Each row has two labels, one from each of two sets.
[ 0.86  0.15  0.30 -0.35 -1.31 -0.62  0.84 -1.17  1.29  0.78 -0.44  0.01
 -0.59 -1.09  1.03  0.69  0.86 -1.20  0.10  0.15  0.76 -1.53  2.55  1.60
  2.05  0.38 -0.33  0.20  0.41 -0.45  0.54  0.40  2.09  5.29  2.28 -2.48
  1.59 -0.67  0.38  1.25  2.47  1.49  4.13 -0.77 -2.33  0.14  1.62 -0.61
  0.09  1.42 -0.41  1.66  8.82 -0.06 -1.34 -0.01  0.22 -1.53  0.41 -0.62
  0.36  0.49 -0.70 -3.92 -1.40 -0.55 -1.40  1.34 -0.05  0.66 -1.20 -1.45
  1.49  0.07  0.26  0.25  1.19  1.34 -0.73  3.32  0.77 -0.05  0.54 -0.57
 -0.20 -2.28  1.91 -0.32 -0.42  0.42 -1.36  2.74 -1.62  0.12  0.69  1.84
  0.77 -2.33  0.42 -0.02 -2.26 -0.26 -2.38  1.05  2.11 -1.27 -2.15  0.22
 -0.02  0.81  0.08  3.78  1.40  0.15 -0.99 -1.39 -1.11  1.83 -0.16  1.61
  1.17  0.02  0.76  0.05 -0.57  0.93  1.65  0.01  0.95 -0.43  0.00 -0.49
 -0.05 -3.32 -5.47  0.70 -1.22 -2.91  1.76 -2.29  2.63 -0.88 -0.76 -2.06
 -0.30  1.16  0.30  1.03  1.23  0.36  0.18 -2.44 -1.78 -1.73 -0.39 -0.30
  0.86  1.20 -0.81 -0.93  4.16 -2.93  1.46 -0.19 -1.20  0.96  1.97 -0.26
 -0.63  2.32  0.76 -0.11 -2.65  1.84  5.40  0.17 -3.76  0.15  1.09  0.30
 -3.98 -0.59  0.76]  Noz & J
[-1.44  3.45 -1.54  1.20  1.46  0.60  0.69  0.08 -2.51 -1.88 -0.47  0.47
 -0.13 -0.50 -0.27 -0.20 -0.38  5.07 -0.96 -0.28 -0.84 -0.11 -3.00 -1.16
  0.80  0.40 -0.22 -0.62 -2.08  5.97 -1.45  6.16 -0.73 -6.48 -0.75  1.62
  0.02  1.17 -0.66 -0.08 -3.95 -2.69  1.19 -0.51  0.60 -0.23 -2.48  1.08
 -0.74  0.35  0.61 -2.18 -4.39 -0.28  0.68 -1.16  2.86  0.69  0.96  1.97
 -1.44  0.96  1.66  2.84  1.38 -0.36 -0.34  0.47 -0.81  1.35 -0.50  5.11
 -1.84  0.95 -0.39 -0.74 -0.17 -0.74  4.44 -4.42  0.09  0.60 -1.56  0.41
  1.37 -0.56 -1.42  3.42 -0.40 -0.04  0.50 -3.03 -0.02  0.69  0.19 -4.70
 -0.43  1.37  0.96  0.93  2.23  0.72  2.96 -1.37 -3.45  3.19 -1.63  1.03
 -1.57 -0.09 -2.48 -0.10  2.49  0.20  0.15 -2.18  0.55 -0.33  4.63 -3.65
 -1.84 -0.20 -1.95  0.02  0.19 -0.06  2.62  2.59  1.87  0.53 -0.04  0.40
 -0.71  4.09 -1.50 -3.34  0.26 -3.29 -1.36  0.85  0.40  0.56 -2.03  3.44
  1.08 -1.46 -0.67 -1.00 -0.07 -0.86 -1.49 -1.89 -0.11  2.76  0.02  0.08
 -0.66  0.93  0.33 -0.94 -1.43  5.37 -2.13 -1.94  1.38  7.82 -1.15 -0.30
  0.83  0.45 -1.12  1.34  0.99 -3.84 -6.35  0.40  1.36 -6.60  0.64 -1.32
  5.40  2.52 -2.41]  Tesut & M
[-2.03 -0.79  0.06 -0.31 -0.89  0.18  3.03 -0.94  1.52  0.01  0.40  1.79
 -0.15  0.55  2.26  2.03 -0.42 -1.35  3.97  1.16  1.29 -1.06 -1.61  0.20
 -0.77  0.71 -0.73 -1.26  2.22  1.16 -0.38 -0.61  0.91  1.87  0.39 -0.65
 -0.18 -2.44 -1.64 -0.98 -0.06 -0.88  2.05  0.94  0.27  1.14  0.54 -0.78
 -1.00 -0.41  0.18 -2.73 -0.44  1.14 -0.74  0.89 -1.44 -0.50  0.63 -0.43
 -0.27  0.34  1.59 -1.78  0.19  1.02  0.32 -1.52  0.12 -1.97  0.85 -0.61
 -0.70  0.63  1.00 -6.14  2.13  1.58  0.25  0.55 -0.79 -0.96  0.70  0.06
 -1.28 -0.49 -0.19  0.46 -0.07  1.51  0.90  0.04 -1.15  0.25  1.13  3.26
 -0.53 -2.71 -1.33  1.02  0.66  0.21  0.03 -0.29  1.14 -1.15  0.01 -0.21
 -0.59 -0.05 -1.08 -0.19 -2.41  0.75  0.47  0.98 -1.35  0.65  0.30  0.64
  0.24 -0.94  1.35 -1.00 -0.11 -0.06  0.41  0.45 -1.08 -0.30  1.41  0.92
  0.18  0.38 -0.20  0.60 -1.54  4.11 -0.73  0.84  1.98 -0.24 -1.37 -1.96
 -0.01  0.86  0.71  1.97  0.00 -0.04 -0.18  0.22 -0.23 -1.79  0.32  0.44
  0.39  0.40 -0.59 -0.76 -4.27  1.22 -0.15 -0.90 -0.09 -2.76  0.61  0.25
  1.31  1.35  1.26  1.66 -0.84  1.06 -1.96 -0.42 -0.71  1.59 -0.85 -2.32
 -2.68 -0.48  0.40]  Tesut & Z
[ 0.25 -0.93 -1.62 -0.66  0.39  0.11 -0.56  2.93  1.80 -1.65 -0.29  0.28
 -0.26  0.83  5.39  0.06 -0.86 -0.50  1.35  2.92  0.31 -0.35 -1.48  1.12
 -2.18 -0.46 -2.67 -0.52 -0.59 -1.89  0.54 -3.14  0.39  0.88 -0.56 -1.20
  1.15 -1.27 -1.79 -0.02  0.18 -2.10  6.34  0.36 -0.89  1.54  0.58 -1.94
 -0.51 -1.11 -0.20 -0.78 -2.69 -1.00 -0.54  0.05  0.80  0.31  0.05  2.99
  2.14  0.10  2.43 -1.22 -1.78 -3.06 -1.40 -0.68 -0.86 -0.07 -0.46 -3.34
 -2.17 -2.46  0.10 -5.70 -1.21  0.25 -0.16 -4.82  0.80 -0.27 -0.85 -0.83
  0.38  1.48 -0.23  1.83  0.63 -1.24  2.88  0.02  1.61 -3.65 -0.04 -1.16
 -0.39 -2.38 -0.12  0.23 -1.37 -2.05 -0.56  0.62  1.25  0.26  1.87  0.68
  0.57 -1.16 -0.52  0.74 -3.58 -0.07 -1.30  0.63 -0.50  0.75 -2.61  0.43
 -0.75  1.42 -0.68 -0.93  0.02 -0.88  0.19 -0.24  0.28  1.04 -0.25  0.43
  1.07  3.05  1.37 -1.01 -1.13  0.94  1.43  2.36 -0.58  1.71 -1.31 -2.49
  0.65 -0.62 -0.10  1.86  0.32  1.96  0.72 -1.72  1.06  0.84  0.84  0.47
  0.46 -2.42  0.31 -1.29 -2.95  0.20  0.96 -0.02 -0.55 -2.12 -0.78  1.08
 -0.52  0.57 -0.60  1.52 -0.92 -0.49  1.64 -0.15  1.94  1.46 -1.17 -1.13
  3.12 -2.17 -0.12]  Noz & Z
[ 1.84  0.19 -1.15 -2.50 -1.38  0.45 -0.97  0.88  2.75 -0.34 -0.99 -1.45
 -0.11  0.62 -0.32 -1.26  0.85 -0.55  1.04  1.07 -1.52  1.23 -1.19 -2.15
  2.32 -0.25  1.03  0.78 -2.03 -2.06 -0.77 -2.03 -0.35 -0.79 -0.37 -1.33
  1.63  1.74 -1.32 -0.08  1.95  0.21 -0.65 -0.77  2.53  0.59  0.06  0.28
  1.21  1.70 -1.26 -1.03 -1.33 -2.12  0.06 -0.43 -1.18 -0.12 -0.84  2.19
  1.13  0.30  1.44 -0.10 -0.69 -3.11 -0.33  1.46  0.16  1.13 -0.75  0.47
 -1.31  0.10  2.67 -7.16 -2.39 -1.72 -0.43 -4.68  0.45 -2.56  0.71 -0.28
  3.25  1.71  0.74  0.91  1.22  0.19 -0.29  1.60  2.94 -2.43 -0.83  1.60
 -0.97  0.02 -0.44 -1.80 -0.41 -0.68 -0.37  0.30 -1.17 -0.04  2.17  0.77
  0.80 -0.60  1.02  1.56 -0.73  0.53  0.80 -1.12 -0.65 -2.61 -1.34 -0.36
  0.62  0.21 -1.53 -0.55  0.02 -0.37 -0.44 -1.59  0.96  1.24  0.64 -0.63
  0.19  5.54  0.07  1.28  0.07 -2.05 -0.42 -0.40 -1.50  0.86 -0.35 -0.83
 -2.76 -1.19 -1.76  0.03  0.35  3.00 -1.26 -2.76  1.51  2.04 -0.64  0.30
 -0.49 -0.91  1.12  2.44 -0.95  0.64 -1.21  3.16  0.77  1.87  0.37 -0.60
 -0.48 -0.63 -1.73 -1.16 -0.73 -1.29  2.32  1.37  0.14 -1.80  0.37 -0.53
  2.56 -3.30 -2.45]  Noz & M
[ 0.06  1.67 -0.41  0.63  0.51  0.27 -0.80 -0.47 -0.67 -0.17 -0.14 -0.94
  0.96  1.60 -3.99 -1.12 -1.32  0.28  0.28 -2.00 -1.18  0.45 -1.16 -1.43
  0.28  0.79  0.05  0.23 -1.60  0.50  1.55  1.68 -0.27 -4.15 -1.46  2.88
  0.87  1.36 -0.94 -0.15 -1.20 -0.56 -1.45  0.48  0.82 -1.14 -1.16  1.47
  0.08  0.66 -0.72 -1.82 -2.46 -1.58  0.39 -0.42  1.32  1.49 -0.62  0.08
 -0.38  0.97  0.50  4.50  0.12  0.13 -0.94  0.53 -2.32  1.77 -1.88  2.16
  0.13 -0.34  0.41 -1.17 -1.98 -2.83  0.15 -2.30  0.66  2.20 -2.73  0.96
  1.61  0.75  0.32  1.26 -0.44 -1.02  0.76 -1.69  0.18  0.01 -0.54 -3.53
 -0.94 -0.03  1.51 -1.17  1.61  0.90 -0.80 -0.41 -2.92  0.91  1.21  1.36
 -1.52 -0.64 -0.12 -0.17  0.10 -0.82  0.27 -2.62 -0.90 -1.91  1.39 -2.14
 -0.56 -0.47 -2.07  0.10 -0.27  0.56  1.32 -0.33  0.07 -2.85  0.01 -0.49
  1.13  3.18 -0.45 -0.73  0.32 -1.69 -1.33  0.46 -1.15 -0.39  2.18  2.66
  0.49 -1.53  2.61  0.07 -0.65  1.37 -1.00 -2.41 -0.15  1.25  0.87  0.47
 -0.83  1.54  1.22  0.25 -0.65  1.20 -2.36 -2.78 -0.26  2.32 -0.81 -0.32
 -0.06 -1.65 -0.78 -0.73  2.51 -3.18 -4.48  0.08  2.71 -3.81 -0.19 -0.13
  2.79  0.27 -2.69]  Tesut & M
[-1.30  0.01  0.14  1.38 -1.25  0.76 -5.71 -1.12 -2.31 -1.48 -1.10  0.91
  0.49  0.72  1.05  0.27 -0.02 -1.89  1.03  0.71  2.27 -1.51 -0.64  0.68
  0.80  0.20 -0.91 -1.51  0.91  1.73  0.52  0.04  0.00 -0.32 -0.87 -0.39
 -0.94 -2.01  0.90 -0.96 -1.46 -0.43  3.02  0.39 -3.04  1.00  0.89 -0.27
 -0.63  0.36 -0.25 -2.72  0.85  0.42 -0.55 -0.06  0.84 -0.01  1.73 -1.53
 -0.60 -1.44 -0.79 -0.89 -3.27  0.72 -0.13  0.13 -0.17 -2.72 -0.35  1.90
  2.02  4.36  0.50  2.40  2.83  0.87  0.50  2.36 -0.70  0.23 -0.02 -0.65
 -1.88 -0.69  0.35 -2.08  0.69 -0.17  0.29  2.81 -1.10  2.73  0.28 -2.53
  2.81 -2.21 -0.37  2.13 -0.78  1.60 -0.11 -0.36 -0.42 -1.95 -2.93  0.35
  1.40  0.20 -1.61 -1.22  0.07  0.56 -0.35  0.29 -1.27  0.48  1.77 -0.79
 -0.39  0.13  1.58  0.19 -0.71 -0.93  1.68  0.35  0.81 -0.87 -0.23  0.55
  1.27  0.56  0.74 -0.78 -0.60  3.09  0.50  1.66  0.81 -2.75  0.03 -2.00
 -0.55  0.98  0.23  0.89  0.63 -0.13 -0.93 -1.99  0.36  0.65  3.20  1.01
  0.04  1.55 -2.02 -0.37 -3.92 -0.58  0.29 -0.34  0.18 -0.99 -1.22  0.60
 -1.42  1.18 -0.17  2.18 -0.15 -0.88 -1.48 -0.24 -0.63  3.23 -0.10 -1.03
 -4.70  1.45  1.72]  Tesut & J
[-0.16  0.63 -0.18 -0.64 -2.81  1.55  0.43 -0.23  0.28 -1.07  0.70 -2.47
  0.33  0.63 -1.53 -0.96  0.75 -4.07  0.19 -4.55  0.34  0.18  1.36  0.16
 -5.51  0.13 -1.38  0.10 -4.06 -2.08  2.38  0.93 -2.89 -3.29 -0.08  1.84
  1.19  1.24  0.11  0.38  1.36 -1.03 -1.50 -1.59 -1.85 -0.53 -0.25  0.59
 -0.07  0.43 -0.04 -2.85  0.03 -1.77  0.00 -1.09  1.32  0.31  0.88  0.41
  1.60 -1.31 -2.01  5.63  1.62 -1.66 -1.03  0.89 -0.12  2.30  0.95  2.38
  1.16 -1.48  1.20  2.09  1.66 -0.91 -0.21  1.76  0.92  4.12 -0.88  0.89
  1.04 -1.23  0.69  2.97 -1.69  3.68 -1.25  1.83  0.48 -0.43 -2.08 -7.88
 -0.42  0.22  2.13 -0.86 -0.15  0.77  0.72  0.31 -0.38 -2.87 -3.13 -0.13
 -0.65  0.76  1.77 -0.03  0.76 -1.57 -0.50  0.77 -0.21 -0.12  1.08 -0.43
  1.20 -1.09 -0.69  1.21  1.07  0.17  0.97  0.75  2.24 -0.92 -0.88  0.09
 -2.20 -1.40 -1.35 -0.19  1.77 -4.48  0.35 -3.32 -1.35 -1.42  2.24  0.11
  1.44 -0.01  0.13 -0.49 -1.56  1.38 -0.09 -1.18 -0.32 -3.38  1.47 -0.60
 -0.20  0.54  0.61  2.23  6.81 -5.74  2.02 -1.46  0.05  1.93 -0.79 -2.10
 -0.21  1.05 -1.33 -0.58  1.09 -4.05 -0.15  0.40  0.39  1.48 -0.83  2.09
  1.03  0.21  0.08]  Tesut & S
[ 1.12  0.82  0.47 -2.14  0.13  0.18 -0.07  0.86  1.56  0.18 -1.00 -1.58
  0.54  0.76 -2.40  0.17 -0.16 -2.78 -1.22 -0.36 -1.32  0.07  0.38 -0.31
 -1.36  0.62  0.09  0.29 -0.77  0.31 -1.34 -0.11  0.22 -1.52 -0.92  1.31
  2.11  1.80 -0.02 -0.68  1.92 -0.37 -0.75 -1.43 -0.05 -2.24  0.27  0.76
  0.17  0.55 -0.11  0.20 -0.08 -1.40  3.83 -1.43  1.37  0.33 -1.17  0.78
  0.44 -0.14  1.25  1.76  0.07 -2.17 -0.50  0.44  2.19  1.85  0.52  1.11
  0.86  0.05 -0.79 -1.02 -2.27 -0.40  1.56 -2.34  1.48  0.59  0.00  2.05
  1.45 -0.01  0.06  2.49  0.21 -0.88 -1.14 -0.26  1.56 -0.65 -0.58 -0.98
 -0.91  0.75  1.64 -1.10  1.67 -1.57  0.14 -0.07 -1.18 -0.38 -0.30 -0.10
  1.15 -1.63 -0.32  1.43  1.63 -0.16 -0.83 -1.03 -1.53  3.07 -0.02 -0.82
 -1.23  0.54  1.58  0.20 -0.12 -2.64 -0.88 -0.90  0.93  1.38  0.42  1.43
 -2.02  1.40 -1.10 -1.54  0.16 -3.28  1.14  0.21  0.44  1.75  1.54  3.13
  0.41  0.34 -0.16 -0.79  0.07  1.44  0.75 -0.71 -0.06  0.28  0.24 -0.85
 -0.60 -1.37  0.26  0.90  4.10 -0.50 -0.36  0.51  0.03  2.42  0.30 -0.63
  0.24 -0.68 -1.39 -0.10  1.24 -4.48 -0.60 -0.17 -0.11 -2.92  0.12  0.48
  3.16 -1.19 -1.60]  Noz & M
[-1.94  2.11 -1.61  0.44  0.46  0.42 -0.71  1.35  1.12  2.12  0.13 -2.02
  0.27 -0.86 -0.40 -1.94 -0.57  2.16 -0.28 -7.97 -2.43  0.71 -1.32  0.88
 -6.54  0.20 -0.99  0.52 -2.42 -2.47  0.21  2.88 -0.47 -4.08 -3.61  3.13
  0.40  0.49  0.37 -0.04 -0.53 -0.64 -1.16 -0.73  4.41  0.20 -0.41  2.31
 -0.16 -0.28  0.05 -4.13 -0.95 -0.45 -0.44  0.51  0.44  0.10 -0.45  1.42
  0.61 -0.82  1.13  3.68  0.22  1.97 -0.90 -0.08 -2.20  2.52  0.77  4.03
 -0.46 -1.46 -0.47 -0.84 -1.33 -0.94  3.56  0.70  2.24  1.53  1.53 -0.29
 -1.13  2.18  1.46  4.66  0.01  1.38  1.28 -0.24  1.27 -2.28 -1.23 -2.54
 -0.53 -1.28  2.29 -0.28  4.19  0.18 -1.98 -0.62 -0.85  2.18  1.04  0.31
 -1.29 -0.05 -0.94 -2.33 -0.82 -0.40 -0.09 -2.33 -0.94 -0.93  0.88 -1.08
 -0.61 -1.01  0.06  2.20  0.51  0.37 -2.87  1.76 -1.38 -0.42  0.27  1.36
 -1.23 -3.38 -0.33  0.63  0.16 -1.03 -0.69 -3.01 -1.77  1.08  0.43  1.01
  2.30  1.39  0.67  0.10 -4.22 -1.01  0.23  0.18  0.61 -6.24  0.73 -1.46
  1.14  0.91  0.53 -0.28  1.81 -5.26  2.89 -1.47  0.43  0.27 -0.87 -1.11
  0.91 -0.73  1.44 -1.31 -0.79 -6.17 -6.71  0.97  4.44 -7.77  0.13 -0.58
  2.99 -1.65 -1.78]  Tesut & M
